Here is a tiny trained network, its code and every weight. The questions are about switching its units off for an input and a class, where a switched-off unit gives its printed mean instead of its output.

import numpy as np


def w(rows, s, z=0):
    codes = np.array(rows[::2]) - 128.0
    scale = np.full(codes.shape[1], s)
    scale[-1] = z or s
    return codes * scale


def f(y):
    return y / 2 * (1 + np.tanh(0.7978845608 * (y + 0.044715 * y**3)))


def log_softmax(a):
    a = a - a.max(-1, keepdims=True)
    return a - np.log(np.exp(a).sum(-1, keepdims=True))


def net(x, mask):
    res = np.array(x, float).reshape(1, 5) / 4 @ E
    y = f(res @ A[0][:, :-1].T + A[0][:, -1])
    res = res + np.where(mask, y, B[0][:, -1]) @ B[0][:, :-1]
    return log_softmax(res[-1] @ U[:, :-1].T + U[:, -1])


A, B = {}, {}
E = w([
[188,76,65,128,200,120,168,35,41,99],'x0',
[47,45,92,133,163,186,105,33,213,202],'x1',
[245,130,200,241,97,182,27,79,130,69],'x2',
[151,254,68,117,95,120,15,63,98,203],'x3',
[174,128,47,181,206,24,86,160,162,202],'x4',
],0.0072)
A[0] = w([
[122,128,247,107,99,159,196,94,76,108,153],'neuron 1',
[173,107,174,109,94,65,133,79,66,109,121],'neuron 2',
[106,138,90,121,114,170,137,2,131,102,203],'neuron 3',
[143,201,89,93,108,176,83,68,75,193,112],'neuron 4',
[131,119,114,163,82,161,104,54,109,129,157],'neuron 5',
[119,177,91,52,139,87,129,194,113,62,102],'neuron 6',
[109,130,122,138,118,97,203,126,84,84,79],'neuron 7',
[190,40,40,146,231,83,134,54,148,122,134],'neuron 8',
[185,97,156,192,117,180,47,45,240,153,175],'neuron 9',
[148,146,188,114,97,225,155,89,142,120,132],'neuron 10',
[160,142,133,126,101,92,65,129,188,133,124],'neuron 11',
[47,89,181,115,151,231,156,123,235,95,192],'neuron 12',
[144,142,128,133,105,66,94,200,156,189,254],'neuron 13',
[120,171,141,88,111,78,101,39,98,142,118],'neuron 14',
],0.0073,0.0034)
B[0] = w([
[103,77,137,59,93,129,74,116,107,49,215],'neuron 1',
[125,153,158,81,82,115,71,89,129,104,164],'neuron 2',
[128,175,176,134,149,100,163,181,106,128,221],'neuron 3',
[37,197,98,99,198,178,111,161,75,113,209],'neuron 4',
[88,160,155,178,114,155,123,102,107,153,190],'neuron 5',
[197,109,127,195,159,140,183,171,133,135,176],'neuron 6',
[157,138,49,103,175,187,76,102,145,97,159],'neuron 7',
[128,72,251,138,91,97,97,241,100,173,232],'neuron 8',
[192,125,98,242,220,169,212,96,156,222,249],'neuron 9',
[153,118,162,129,91,82,141,144,112,145,199],'neuron 10',
[194,167,92,104,190,136,166,124,141,134,158],'neuron 11',
[67,72,183,111,97,2,144,141,70,119,254],'neuron 12',
[121,131,121,205,144,159,210,88,87,182,200],'neuron 13',
[77,119,87,105,123,169,115,121,87,128,171],'neuron 14',
],0.0079,0.0085)
U = w([
[1,82,208,74,87,40,93,189,92,112,192],'0',
[204,63,106,63,79,160,80,73,208,45,1],'1',
[93,241,41,133,171,226,131,77,133,147,99],'2',
[193,103,146,214,135,72,207,133,200,249,196],'3',
],0.0071,0.0031)

Each question gives the input, the list of numbers given to net, and the class t.
The units are the neurons (one row each of A and B). Each row of codes is followed by its name. A weight is (code - 128) times the scale printed after its matrix; where a second scale follows, it is the last column's (A, B and U).
mask holds one flag per neuron, in row order. A switched-off neuron (its flag False) gives its mean, the last column of its row in B, instead of its output. The means were averaged over made-up inputs and are rounded, as every weight is.
A unit's drop is (log p(t) with every unit on - log p(t) with that unit switched off) / (log p(t) with every unit on - log p(t) with every unit switched off).
The circuit of an input: a set's keep is (log p(t) with only the set's units on - log p(t) with every unit switched off) / (log p(t) with every unit on - log p(t) with every unit switched off). Starting from the 12 units with the biggest drops (on a tie, the unit counted first), units are removed one at a time, each time the one whose removal leaves the highest keep (on an exact tie, the one counted first), for as long as the keep stays at least 0.8.
units of the circuit, in order: the units of the circuit, biggest drop first
k most important neurons: the k neurons with the biggest drops, biggest first
drop of u: that unit's drop, to one decimal
input [3,0,-8,-1,0], class 3: 2 most important neurons : neuron 1; neuron 12
input [4,-1,-4,6,7], class 0: 3 most important neurons : neuron 8; neuron 9; neuron 4
input [8,3,-6,5,6], class 0: most important neuron : neuron 8
input [-7,-3,-2,5,-4], class 2: units of the circuit, in order : neuron 12; neuron 8
input [8,-8,4,-7,8], class 0: 3 most important neurons : neuron 9; neuron 8; neuron 2
input [8,7,3,-7,-2], class 0: 2 most important neurons : neuron 12; neuron 8
input [3,3,0,6,2], class 2: 2 most important neurons : neuron 4; neuron 12
input [4,1,-2,0,6], class 0: 3 most important neurons : neuron 9; neuron 8; neuron 6
input [2,-2,1,-1,-4], class 1: 3 most important neurons : neuron 8; neuron 12; neuron 4
input [-7,-7,-7,-4,0], class 3: 2 most important neurons : neuron 6; neuron 13
input [8,-2,-6,4,-5], class 2: 2 most important neurons : neuron 12; neuron 7
input [5,-3,2,-8,2], class 0: drop of neuron 9 : 0.5
input [6,3,-5,1,2], class 0: drop of neuron 9 : 1.0
input [6,-3,2,-1,4], class 0: units of the circuit, in order : neuron 9
input [0,-7,8,6,-7], class 2: drop of neuron 8 : 0.6
